Each row has a class, written after it.
[ -4  -1   6   3  -1  -1   8  -2  -8   6  -3  -3  10   2  -8  15  -2   0
  -4   8   0  -8  -1  -7   7 -17  -1   6  -2  -3  -6   6  -9 -14] -> lif
[-14 -13 -18 -12  -2  11   8   2  10  14 -18  16  -2  14 -37  28  10 -13
   3  18   5 -28   6  11  18  -7  -6   1  -9   4  -2   2  -3  -8] -> sol
[-24 -20 -16 -20  -1  12  20  -2  -1  26 -42 -17 -22   6 -11  38   4 -19
  18  18   4 -24  10   8  11 -14  -3 -12 -14  11 -14   0   6  -7] -> lif
[ -2  -1 -19 -19  -6   6  10  11 -11   4 -14 -10   2  -2  -2   7  -6  -3
   6   5   3 -27   0 -17  10 -15 -17 -11  -1   8   1  -1   5 -20] -> sol
[ -3  -1 -13 -16 -13   0  13   2   4   7   1  12  -9 -20   9   4   4 -27
   3  19  -5 -54  27  31   1 -18 -20   3 -16   7  17   0  -5  -2] -> vizin
[  1  -5   3  -7  -2  -1  11   6   3  -3 -14  -8  -2 -17   4  -7   0 -16
  13  10  -5 -32  14   6  -5 -16 -11  -3  -8   6  16   2   6  -2] -> vizin
[  3  -4  13  -1  -1 -10   9  -9  -2   0 -18 -32   0 -12  -3  -2   5 -12
  10   5  -2   5   5  -2 -18 -26  -1   5  -6   8  -6   1  -2  10] -> lif
[-15 -19  -2 -16  -8   2  21   2  -1  13 -46 -31  -5   9  -7  20  14 -13
  17  15  11  -6  -6  -6  -6 -31  -2 -12 -10  14 -14   7   7   6] -> lif
[  3  -9 -26  13  -8   2  10   6   3  19 -20 -13  28  -7  10  29  -6 -62
  -1  10  -8 -59  12  -5   2 -31   2  -4  -3  11  -5  12 -11 -16] -> sol
[ 10   7  -7  -1  -2   7  13  15 -14  13 -23 -12  15  -4 -10   2  -2 -16
   7  -1  -2 -34   4 -23   1 -26  -7 -12   2   7  14   8  -2  -9] -> sol
[ -2  -5  -8 -17 -19  -3  16  17   7  -2 -21   0  14  -3  17 -24  12 -37
   6  13   1 -47   2 -11 -12 -12 -15 -10  -8  10   6   2  -6  20] -> sol
[  3  -1   0  -1  -2   4  18   8   6   6 -17  -4  -3  -8   2   4   6 -28
  18  21  -2 -35  14   3 -15 -21 -10   3  -5   7   7   7   5  -4] -> vizin
[ 15  -6   1  10  -5  -4  13   1   6   0  -2   1  18  -3  -3  14   5 -21
  13  14   3 -24   6  -5  -4 -20  -2   7  -6  -2  10  13  -3 -10] -> vizin
[  5 -10  -1   5  -1  -6   9  -1   6   1 -10  -2   8  -8   2  10  10 -17
  12   5   1 -17  13   3  -6 -31  -7   8 -12   2   5   0  -9  -4] -> lif
[ 17  -2  13  -1  -6   2   8 -11   1  18 -20  10   1 -14   0  14   3  -3
  12  12 -10 -25  12  10  13 -54 -24   2 -13   4  10  15 -31  -6] -> lif
[-18   7  -4 -33 -14  11  24   5  11  20 -27   5 -23 -13  14 -14   6 -24
   9  36   4 -75  16  26  -1 -16 -23  -6 -15   6  20  -8  15   8] -> sol
[  6   6  11  -5  -3 -10   3 -11   4  12 -12 -17  -4 -19   2  -4   0 -10
   8  12  -5 -20  13  13  -5 -45  -6   4  -9   8  -1  -7 -10  14] -> lif
[  0 -12 -13  -5  -8  -5   9   4  13   2  -5  18   3  -5  10   8   4 -27
   9  20  -1 -39  20  17   1 -24 -20   1 -13   3   9   1 -14   0] -> vizin
[  0  -4   4 -10 -10  -2  13  10  -1  23 -19  -7   5  -8  -4   0   6 -28
   7  17  -6 -49   8  -3   2 -28 -15  -7  -9   7  17  11  -4   2] -> sol
